Here is a tiny trained network, its code and every weight. The questions are about switching its units off for an input and a target symbol, where a switched-off unit gives its printed mean instead of its output.

import numpy as np


def w(rows, s, z=0):
    codes = np.array(rows[::2]) - 128.0
    scale = np.full(codes.shape[1], s)
    scale[-1] = z or s
    return codes * scale


def norm(h):
    return h / np.sqrt((h * h).mean(-1, keepdims=True) + 1e-5)


def f(y):
    return np.maximum(y, 0)


def softmax(a):
    e = np.exp(a - a.max(-1, keepdims=True))
    return e / e.sum(-1, keepdims=True)


def log_softmax(a):
    a = a - a.max(-1, keepdims=True)
    return a - np.log(np.exp(a).sum(-1, keepdims=True))


def net(x, mask):
    ids = ['αβδεζηθλξπστφψω'.index(c) for c in x.split()]
    T = len(ids)
    res = E[ids] + P[:T]
    u = 0
    for l in range(2):
        r = norm(res)
        for j in range(2):
            rows = slice(2 * j, 2 * j + 2)
            q, k, v = (r @ M[l][rows].T for M in (Q, K, V))
            z = softmax(np.where(np.tri(T) > 0, q @ k.T / 2**0.5, -1e9)) @ v
            o = O[l][rows]
            res = res + np.where(mask[u + j], z, o[:, -1]) @ o[:, :-1]
        u += 2
        y = f(norm(res) @ A[l][:, :-1].T + A[l][:, -1])
        res = res + np.where(mask[u : u + 8], y, B[l][:, -1]) @ B[l][:, :-1]
        u += 8
    return log_softmax(norm(res)[-1] @ U[:, :-1].T + U[:, -1])


Q, K, V, O, A, B = {}, {}, {}, {}, {}, {}
E = w([
[133,161,95,64,106],'α',
[195,215,165,99,135],'β',
[183,152,126,22,159],'δ',
[81,100,200,166,128],'ε',
[104,187,71,120,123],'ζ',
[102,202,137,105,66],'η',
[99,72,137,146,160],'θ',
[112,164,51,83,89],'λ',
[143,109,139,42,139],'ξ',
[138,155,99,5,149],'π',
[10,105,64,172,87],'σ',
[200,181,228,187,120],'τ',
[45,134,61,126,98],'φ',
[143,106,170,88,53],'ψ',
[22,100,83,162,142],'ω',
],0.019)
P = w([
[133,95,100,133,155],'0',
[93,183,129,155,88],'1',
[77,251,169,113,142],'2',
[127,170,127,165,62],'3',
[72,192,182,99,175],'4',
[80,116,130,175,69],'5',
[74,154,182,108,177],'6',
[140,79,78,75,132],'7',
],0.014)
Q[0] = w([
[106,136,6,153,173],'L0H0',
[147,68,108,2,191],'L0H0',
[186,82,24,208,59],'L0H1',
[253,157,207,150,131],'L0H1',
],0.0085)
K[0] = w([
[45,191,7,91,154],'L0H0',
[175,140,120,104,154],'L0H0',
[80,194,210,139,130],'L0H1',
[132,153,146,140,125],'L0H1',
],0.011)
V[0] = w([
[133,107,238,140,147],'L0H0',
[126,122,139,113,197],'L0H0',
[93,195,24,204,245],'L0H1',
[174,131,119,117,235],'L0H1',
],0.011)
O[0] = w([
[131,180,79,167,137,76],'L0H0',
[173,184,181,71,146,45],'L0H0',
[120,136,89,86,249,86],'L0H1',
[164,116,249,106,244,2],'L0H1',
],0.011,0.0024)
A[0] = w([
[127,89,160,104,149,4],'L0N0',
[73,2,158,195,145,202],'L0N1',
[239,170,117,65,123,171],'L0N2',
[69,64,76,154,134,6],'L0N3',
[127,69,100,120,97,74],'L0N4',
[161,183,90,140,133,85],'L0N5',
[87,203,142,218,139,179],'L0N6',
[197,21,113,107,110,74],'L0N7',
],0.0099,0.0039)
B[0] = w([
[88,208,79,170,76,136],'L0N0',
[177,255,49,97,32,228],'L0N1',
[61,57,48,229,21,221],'L0N2',
[145,87,138,17,179,188],'L0N3',
[138,60,93,177,52,180],'L0N4',
[67,116,54,151,144,153],'L0N5',
[147,89,49,12,122,253],'L0N6',
[193,58,154,187,96,159],'L0N7',
],0.0071,0.0048)
Q[1] = w([
[105,254,115,31,182],'L1H0',
[183,205,95,51,64],'L1H0',
[65,120,163,103,175],'L1H1',
[184,16,64,203,152],'L1H1',
],0.0085)
K[1] = w([
[209,21,169,95,181],'L1H0',
[213,124,196,181,64],'L1H0',
[209,89,153,232,174],'L1H1',
[41,255,39,75,32],'L1H1',
],0.0073)
V[1] = w([
[193,156,104,186,102],'L1H0',
[61,199,140,191,155],'L1H0',
[251,91,122,159,104],'L1H1',
[207,132,200,173,212],'L1H1',
],0.012)
O[1] = w([
[114,141,2,246,120,134],'L1H0',
[181,76,15,74,118,84],'L1H0',
[151,120,191,240,182,97],'L1H1',
[236,181,95,134,102,2],'L1H1',
],0.0082,0.0087)
A[1] = w([
[136,29,147,77,69,252],'L1N0',
[175,144,175,215,130,192],'L1N1',
[184,174,185,63,254,80],'L1N2',
[193,159,100,125,203,106],'L1N3',
[133,195,17,135,125,84],'L1N4',
[194,29,104,89,134,102],'L1N5',
[149,2,160,128,134,223],'L1N6',
[158,69,107,79,146,197],'L1N7',
],0.0099,0.003)
B[1] = w([
[114,246,153,175,111,254],'L1N0',
[108,111,87,202,167,165],'L1N1',
[179,143,97,137,87,194],'L1N2',
[190,82,111,85,123,154],'L1N3',
[115,150,76,160,200,197],'L1N4',
[106,164,155,100,142,147],'L1N5',
[101,213,116,176,128,167],'L1N6',
[124,149,35,157,61,173],'L1N7',
],0.011,0.0071)
U = w([
[64,135,203,131,175,39],'α',
[202,136,69,144,135,40],'β',
[181,183,169,127,132,72],'δ',
[59,132,118,147,186,8],'ε',
[141,145,106,37,175,81],'ζ',
[98,98,128,116,130,120],'η',
[203,159,74,60,108,118],'θ',
[43,135,170,83,183,23],'λ',
[112,167,197,200,130,200],'ξ',
[132,218,191,71,86,19],'π',
[59,80,111,88,157,138],'σ',
[142,76,29,202,155,252],'τ',
[67,102,115,59,132,135],'φ',
[128,64,115,178,11,223],'ψ',
[93,122,96,60,133,235],'ω',
],0.012,0.0024)

Each question gives the input, a string of symbols that net reads in full, and the target symbol t.
The units are the heads (2 rows each of Q, K, V and O) and the neurons (one row each of A and B). Each row of codes is followed by its name. A weight is (code - 128) times the scale printed after its matrix; where a second scale follows, it is the last column's (O, A, B and U).
mask holds one flag per unit, layer by layer, with each layer's heads first. A switched-off unit (its flag False) gives its mean, the last column of its rows in O or B, instead of its output. The means were averaged over made-up inputs and are rounded, as every weight is.
A unit's drop is (log p(t) with every unit on - log p(t) with that unit switched off) / (log p(t) with every unit on - log p(t) with every unit switched off).
The circuit of an input: a set's keep is (log p(t) with only the set's units on - log p(t) with every unit switched off) / (log p(t) with every unit on - log p(t) with every unit switched off). Starting from the 12 units with the biggest drops (on a tie, the unit counted first), units are removed one at a time, each time the one whose removal leaves the highest keep (on an exact tie, the one counted first), for as long as the keep stays at least 0.8.
units of the circuit, in order: the units of the circuit, biggest drop first
top k neurons: the k neurons with the biggest drops, biggest first
k most important neurons of layer l: the k neurons of layer l with the biggest drops, biggest first
heads that matter: for each layer, one digit per head in row order, 1 if its drop is at least 0.15 and else 0, layers parted by /
drop of u: that unit's drop, to one decimal
input τ ξ τ ψ ε ψ σ λ, target ψ: heads that matter => 11 / 00
input ζ θ β ψ θ, target ζ: heads that matter => 01 / 00
input π ξ λ, target π: units of the circuit, in order => L0H1, L1H0, L1H1
input π α π π ψ λ ζ, target π: units of the circuit, in order => L0H1, L1H0, L1H1, L0H0
input π φ ξ α η σ ε, target π: heads that matter => 01 / 11
input ξ π ξ ε ξ, target ξ: heads that matter => 01 / 01
input π β φ, target π: heads that matter => 01 / 11
input θ α ω ψ σ λ ξ, target θ: units of the circuit, in order => L0H1, L1H1, L1N2
input ψ π σ ε β, target ψ: heads that matter => 01 / 00
input δ ε β, target δ: heads that matter => 01 / 11
input α σ α λ ζ ψ ψ α, target ψ: units of the circuit, in order => L0N7, L0N2
input π β φ φ ξ, target π: units of the circuit, in order => L0H1, L1H0, L1H1, L1N2
input τ ψ π η τ ζ ψ, target τ: units of the circuit, in order => L1H0, L0H0
input θ ψ τ, target θ: units of the circuit, in order => L0H1, L1H1, L0N6, L1N0
input ψ δ π θ π θ π, target ψ: units of the circuit, in order => L0H1
input τ σ α ω η ψ ε, target τ: heads that matter => 01 / 10
input ψ ψ τ φ λ ω τ, target ψ: units of the circuit, in order => L0H1
input ξ ξ φ ω σ, target ξ: heads that matter => 01 / 11
input ξ ω ψ λ ζ, target ξ: heads that matter => 01 / 11
input ξ θ λ, target ξ: heads that matter => 01 / 01
input θ σ η σ τ ζ φ, target θ: 2 most important neurons of layer 0 => L0N2, L0N6
input π δ ψ ψ σ, target π: top neuron => L0N1
input ξ ω ψ ω θ, target ξ: top 2 neurons => L0N1, L1N1
input π ω φ π ω, target π: top 2 neurons => L0N1, L1N2
input ζ β ξ ψ ζ ψ τ ξ, target ψ: 4 most important neurons of layer 0 => L0N2, L0N7, L0N4, L0N3
input τ ξ α, target τ: drop of L1H1 => 0.1
input ζ φ α β σ δ τ τ, target τ: units of the circuit, in order => L1H0
